Below is a small trained network, with its code and all its weights. Each question gives an input and a class and asks what happens when units are switched off, that is, made to give their printed mean instead of their output.

import numpy as np


def w(rows, s, z=0):
    codes = np.array(rows[::2]) - 128.0
    scale = np.full(codes.shape[1], s)
    scale[-1] = z or s
    return codes * scale


def f(y):
    return np.maximum(y, 0)


def log_softmax(a):
    a = a - a.max(-1, keepdims=True)
    return a - np.log(np.exp(a).sum(-1, keepdims=True))


def net(x, mask):
    res = np.array(x, float).reshape(1, 8) / 4 @ E
    y = f(res @ A[0][:, :-1].T + A[0][:, -1])
    res = res + np.where(mask, y, B[0][:, -1]) @ B[0][:, :-1]
    return log_softmax(res[-1] @ U[:, :-1].T + U[:, -1])


A, B = {}, {}
E = w([
[118,103,145,189,54,190,159,96],'x0',
[165,77,57,115,49,39,139,130],'x1',
[164,10,186,120,164,128,130,107],'x2',
[126,126,126,129,129,128,127,127],'x3',
[121,131,139,125,120,127,131,146],'x4',
[49,93,111,63,123,152,183,86],'x5',
[59,131,178,140,105,68,48,51],'x6',
[126,124,125,130,130,130,125,129],'x7',
],0.013)
A[0] = w([
[95,104,117,139,100,160,148,120,110],'neuron 0',
[142,71,178,99,140,124,131,140,74],'neuron 1',
[129,98,61,129,78,53,140,133,60],'neuron 2',
[91,136,114,45,144,129,185,78,151],'neuron 3',
[183,154,146,171,143,101,102,129,70],'neuron 4',
[174,97,162,167,148,113,112,137,111],'neuron 5',
[138,131,132,191,88,159,161,105,82],'neuron 6',
[134,121,143,185,56,168,141,114,74],'neuron 7',
[194,182,117,186,113,132,63,166,56],'neuron 8',
[88,127,157,143,104,107,53,103,41],'neuron 9',
[95,166,181,150,209,178,133,111,56],'neuron 10',
[98,251,68,141,80,134,111,145,1],'neuron 11',
[143,160,116,58,177,77,98,155,98],'neuron 12',
[69,138,148,115,109,105,99,70,70],'neuron 13',
[92,153,133,141,160,182,100,147,17],'neuron 14',
[181,132,95,123,151,176,200,184,16],'neuron 15',
[124,125,97,78,119,167,197,161,34],'neuron 16',
],0.014,0.0035)
B[0] = w([
[111,150,148,77,159,151,114,141,176],'neuron 0',
[157,94,53,93,111,169,23,49,196],'neuron 1',
[149,208,198,96,48,130,225,99,227],'neuron 2',
[56,101,208,109,137,192,134,218,220],'neuron 3',
[62,118,164,130,142,163,184,178,190],'neuron 4',
[73,69,126,102,91,181,96,126,196],'neuron 5',
[127,195,82,79,178,82,99,178,193],'neuron 6',
[140,214,138,28,236,105,81,141,205],'neuron 7',
[72,70,196,134,105,158,144,222,224],'neuron 8',
[145,131,96,221,174,59,166,136,216],'neuron 9',
[195,166,134,96,26,95,188,120,247],'neuron 10',
[148,65,60,115,100,209,17,45,235],'neuron 11',
[174,202,93,88,204,118,90,165,209],'neuron 12',
[102,86,122,219,156,87,164,117,225],'neuron 13',
[182,115,182,113,87,101,185,153,191],'neuron 14',
[106,151,87,255,151,74,160,52,230],'neuron 15',
[104,96,137,198,129,107,105,141,198],'neuron 16',
],0.0093,0.015)
U = w([
[131,130,115,254,168,80,160,112,98],'0',
[228,166,156,71,13,113,217,126,89],'1',
[38,82,166,106,129,181,148,215,109],'2',
[179,206,116,43,253,107,106,168,96],'3',
[169,55,101,101,95,182,71,69,254],'4',
],0.0098,0.0082)

Each question gives the input, the list of numbers given to net, and the class t.
The units are the neurons (one row each of A and B). Each row of codes is followed by its name. A weight is (code - 128) times the scale printed after its matrix; where a second scale follows, it is the last column's (A, B and U).
mask holds one flag per neuron, in row order. A switched-off neuron (its flag False) gives its mean, the last column of its row in B, instead of its output. The means were averaged over made-up inputs and are rounded, as every weight is.
A unit's drop is (log p(t) with every unit on - log p(t) with that unit switched off) / (log p(t) with every unit on - log p(t) with every unit switched off).
The circuit of an input: a set's keep is (log p(t) with only the set's units on - log p(t) with every unit switched off) / (log p(t) with every unit on - log p(t) with every unit switched off). Starting from the 12 units with the biggest drops (on a tie, the unit counted first), units are removed one at a time, each time the one whose removal leaves the highest keep (on an exact tie, the one counted first), for as long as the keep stays at least 0.8.
units of the circuit, in order: the units of the circuit, biggest drop first
most important unit: the unit with the biggest drop
k most important neurons: the k neurons with the biggest drops, biggest first
drop of u: that unit's drop, to one decimal
input [-3,8,7,1,-3,5,7,5], class 1: most important unit => neuron 2
input [-6,-7,8,-7,7,1,-1,-7], class 4: 2 most important neurons => (neuron 1; neuron 2)
input [-4,-4,-4,6,6,3,2,3], class 1: 3 most important neurons => (neuron 10; neuron 7; neuron 14)
input [6,0,-1,4,6,-6,4,2], class 2: 4 most important neurons => (neuron 8; neuron 12; neuron 4; neuron 15)
input [-1,3,4,6,-2,1,-4,4], class 0: 2 most important neurons => (neuron 11; neuron 15)
input [2,7,7,-6,-8,3,2,-6], class 1: 3 most important neurons => (neuron 2; neuron 11; neuron 16)
input [-8,0,7,4,8,7,3,1], class 3: 3 most important neurons => (neuron 12; neuron 8; neuron 11)
input [8,-3,6,-3,7,6,-3,5], class 3: units of the circuit, in order => (neuron 7; neuron 6)
input [-6,-4,1,1,0,2,7,4], class 0: 3 most important neurons => (neuron 13; neuron 9; neuron 7)
input [8,-3,6,8,4,4,-8,0], class 0: 3 most important neurons => (neuron 15; neuron 16; neuron 12)
input [3,-8,-1,0,-4,-8,-7,-7], class 1: 4 most important neurons => (neuron 10; neuron 14; neuron 3; neuron 13)
input [-4,-1,0,-3,8,1,5,-3], class 0: 4 most important neurons => (neuron 7; neuron 13; neuron 9; neuron 6)
input [-7,2,8,2,-3,-4,0,-8], class 4: 2 most important neurons => (neuron 5; neuron 1)
input [-5,2,0,3,-8,-8,0,-7], class 2: most important unit => neuron 8
input [-2,-4,-5,2,3,-3,1,2], class 4: drop of neuron 11 => 1.4
input [-5,-2,8,-8,-3,-8,6,-6], class 2: drop of neuron 15 => 0.1
input [7,-7,-1,-5,1,-5,-1,3], class 1: drop of neuron 12 => 0.3
